Below is a small trained network, with its code and all its weights. Each question gives an input and a target symbol and asks what happens when units are switched off, that is, made to give their printed mean instead of their output.

import numpy as np


def w(rows, s, z=0):
    codes = np.array(rows[::2]) - 128.0
    scale = np.full(codes.shape[1], s)
    scale[-1] = z or s
    return codes * scale


def norm(h):
    return h / np.sqrt((h * h).mean(-1, keepdims=True) + 1e-5)


def f(y):
    return y / 2 * (1 + np.tanh(0.7978845608 * (y + 0.044715 * y**3)))


def softmax(a):
    e = np.exp(a - a.max(-1, keepdims=True))
    return e / e.sum(-1, keepdims=True)


def log_softmax(a):
    a = a - a.max(-1, keepdims=True)
    return a - np.log(np.exp(a).sum(-1, keepdims=True))


def net(x, mask):
    ids = ['ΔΘΛΣβητψω'.index(c) for c in x.split()]
    T = len(ids)
    res = E[ids] + P[:T]
    u = 0
    for l in range(2):
        q, k, v = (norm(res) @ M[l].T for M in (Q, K, V))
        z = softmax(np.where(np.tri(T) > 0, q @ k.T / 3**0.5, -1e9)) @ v
        res = res + np.where(mask[u], z, O[l][:, -1]) @ O[l][:, :-1]
        u += 1
        y = f(norm(res) @ A[l][:, :-1].T + A[l][:, -1])
        res = res + np.where(mask[u : u + 16], y, B[l][:, -1]) @ B[l][:, :-1]
        u += 16
    return log_softmax(norm(res)[-1] @ U[:, :-1].T + U[:, -1])


Q, K, V, O, A, B = {}, {}, {}, {}, {}, {}
E = w([
[67,161,122],'Δ',
[72,119,113],'Θ',
[178,158,112],'Λ',
[128,162,106],'Σ',
[180,158,110],'β',
[82,132,208],'η',
[67,111,123],'τ',
[187,127,77],'ψ',
[237,160,251],'ω',
],0.019)
P = w([
[92,186,80],'0',
[35,115,76],'1',
[181,189,115],'2',
[117,6,4],'3',
[43,116,104],'4',
[189,186,129],'5',
[120,13,5],'6',
[35,112,121],'7',
[192,185,132],'8',
[121,12,4],'9',
[38,108,119],'10',
[194,183,137],'11',
[129,15,2],'12',
],0.0097)
Q[0] = w([
[249,60,209],'L0H0',
[20,173,64],'L0H0',
[168,128,206],'L0H0',
],0.011)
K[0] = w([
[189,192,109],'L0H0',
[34,110,114],'L0H0',
[159,119,249],'L0H0',
],0.013)
V[0] = w([
[187,90,126],'L0H0',
[252,138,122],'L0H0',
[82,116,116],'L0H0',
],0.0044)
O[0] = w([
[116,134,102,67],'L0H0',
[74,153,106,1],'L0H0',
[187,85,3,183],'L0H0',
],0.0053,0.0035)
A[0] = w([
[73,114,111,130],'L0N0',
[122,75,106,66],'L0N1',
[213,172,99,105],'L0N2',
[110,124,44,191],'L0N3',
[108,93,109,136],'L0N4',
[144,105,105,96],'L0N5',
[129,198,126,29],'L0N6',
[139,216,162,73],'L0N7',
[109,219,164,2],'L0N8',
[133,59,247,67],'L0N9',
[176,108,102,53],'L0N10',
[111,124,129,128],'L0N11',
[123,204,161,40],'L0N12',
[168,79,162,46],'L0N13',
[116,71,107,64],'L0N14',
[106,126,135,134],'L0N15',
],0.015,0.0061)
B[0] = w([
[187,93,124,185],'L0N0',
[155,195,122,142],'L0N1',
[151,94,145,168],'L0N2',
[120,43,195,254],'L0N3',
[213,132,183,164],'L0N4',
[119,175,138,133],'L0N5',
[87,107,58,130],'L0N6',
[93,255,36,145],'L0N7',
[69,176,70,134],'L0N8',
[127,52,102,140],'L0N9',
[72,119,141,131],'L0N10',
[159,96,140,135],'L0N11',
[86,212,100,133],'L0N12',
[126,86,113,122],'L0N13',
[180,215,117,146],'L0N14',
[167,89,135,137],'L0N15',
],0.0088,0.011)
Q[1] = w([
[110,148,250],'L1H0',
[4,101,109],'L1H0',
[122,67,159],'L1H0',
],0.011)
K[1] = w([
[41,65,176],'L1H0',
[85,196,142],'L1H0',
[149,140,248],'L1H0',
],0.014)
V[1] = w([
[28,135,226],'L1H0',
[244,146,162],'L1H0',
[123,33,88],'L1H0',
],0.011)
O[1] = w([
[131,152,245,132],'L1H0',
[127,26,125,164],'L1H0',
[62,179,72,254],'L1H0',
],0.011,0.0068)
A[1] = w([
[88,99,110,103],'L1N0',
[175,145,194,86],'L1N1',
[255,133,95,1],'L1N2',
[95,145,201,116],'L1N3',
[162,133,195,49],'L1N4',
[162,102,158,121],'L1N5',
[143,73,156,97],'L1N6',
[98,117,129,88],'L1N7',
[87,170,83,136],'L1N8',
[82,167,123,116],'L1N9',
[132,53,92,84],'L1N10',
[101,104,192,107],'L1N11',
[192,168,200,67],'L1N12',
[240,106,186,38],'L1N13',
[183,99,79,100],'L1N14',
[160,160,102,137],'L1N15',
],0.018,0.0096)
B[1] = w([
[142,106,161,168],'L1N0',
[167,87,83,123],'L1N1',
[104,116,43,126],'L1N2',
[138,140,195,156],'L1N3',
[78,73,93,121],'L1N4',
[169,163,150,164],'L1N5',
[154,164,150,217],'L1N6',
[139,118,105,127],'L1N7',
[128,49,170,154],'L1N8',
[75,81,133,141],'L1N9',
[88,162,145,255],'L1N10',
[141,148,48,187],'L1N11',
[135,112,203,127],'L1N12',
[233,71,131,134],'L1N13',
[110,130,186,174],'L1N14',
[254,126,159,135],'L1N15',
],0.0088)
U = w([
[103,243,190,91],'Δ',
[137,153,87,219],'Θ',
[138,146,78,254],'Λ',
[65,204,45,206],'Σ',
[130,128,77,242],'β',
[178,221,187,120],'η',
[68,64,196,14],'τ',
[81,7,45,98],'ψ',
[226,28,171,46],'ω',
],0.017,0.0071)

Each question gives the input, a string of symbols that net reads in full, and the target symbol t.
The units are the heads (3 rows each of Q, K, V and O) and the neurons (one row each of A and B). Each row of codes is followed by its name. A weight is (code - 128) times the scale printed after its matrix; where a second scale follows, it is the last column's (O, A, B and U).
mask holds one flag per unit, layer by layer, with each layer's heads first. A switched-off unit (its flag False) gives its mean, the last column of its rows in O or B, instead of its output. The means were averaged over made-up inputs and are rounded, as every weight is.
A unit's drop is (log p(t) with every unit on - log p(t) with that unit switched off) / (log p(t) with every unit on - log p(t) with every unit switched off).
The circuit of an input: a set's keep is (log p(t) with only the set's units on - log p(t) with every unit switched off) / (log p(t) with every unit on - log p(t) with every unit switched off). Starting from the 12 units with the biggest drops (on a tie, the unit counted first), units are removed one at a time, each time the one whose removal leaves the highest keep (on an exact tie, the one counted first), for as long as the keep stays at least 0.8.
circuit, biggest first: the units of the circuit, biggest drop first
unit that matters most: the unit with the biggest drop
k most important neurons of layer l: the k neurons of layer l with the biggest drops, biggest first
drop of u: that unit's drop, to one decimal
input β ψ Σ ψ ω, target ψ: most important neuron of layer 1 => L1N8
input τ Δ Δ τ τ, target Δ: circuit, biggest first => L1H0; L0N6
input τ ψ Δ τ τ ψ η, target ψ: 2 most important neurons of layer 0 => L0N9; L0N0
input Θ β τ Θ Δ τ Δ τ Λ Δ Λ, target τ: 3 most important neurons of layer 0 => L0N14; L0N4; L0N0
input ψ ψ η τ τ η Δ, target τ: circuit, biggest first => L1N11; L1N10; L1N0
input τ Λ Δ Δ τ τ Δ ω ω τ Θ, target ω: circuit, biggest first => L1H0; L0N0
input τ η τ ψ ω ψ τ Δ ω τ ω, target Δ: circuit, biggest first => L0H0; L0N7; L0N0
input ψ Δ Λ ψ τ β Δ τ Δ τ ω, target τ: 2 most important neurons of layer 1 => L1N8; L1N9
input τ Δ τ τ ψ τ ω τ τ τ, target τ: 3 most important neurons of layer 1 => L1N10; L1N11; L1N14
input τ Δ Δ Σ β, target Δ: 4 most important neurons of layer 0 => L0N2; L0N7; L0N4; L0N0
input τ τ Θ Θ β τ Λ Λ ψ, target ψ: 2 most important neurons of layer 0 => L0N4; L0N3
input τ Δ τ Δ τ, target Δ: 2 most important neurons of layer 1 => L1N8; L1N6
input τ Δ Λ ψ Λ, target Δ: 3 most important neurons of layer 1 => L1N3; L1N8; L1N11
input τ ω β ψ τ Δ ψ ψ Δ τ τ ω Δ, target ω: circuit, biggest first => L1H0
input ψ τ β Δ τ Σ ψ τ Δ Λ Δ β, target Λ: 2 most important neurons of layer 0 => L0N3; L0N7
input Δ Δ η β Λ, target Δ: 3 most important neurons of layer 0 => L0N4; L0N0; L0N3
input Δ β Δ τ ψ τ τ Σ, target ψ: 2 most important neurons of layer 1 => L1N14; L1N11
input Λ β Δ Σ β ψ Λ, target ψ: drop of L0N1 => 0.0
input τ τ Σ τ Δ τ ψ τ Θ, target τ: drop of L0N4 => 0.5
input Δ Δ β β Δ β τ ψ, target Δ: drop of L1H0 => 0.2
input β τ Σ Δ τ Δ, target Σ: unit that matters most => L0N7
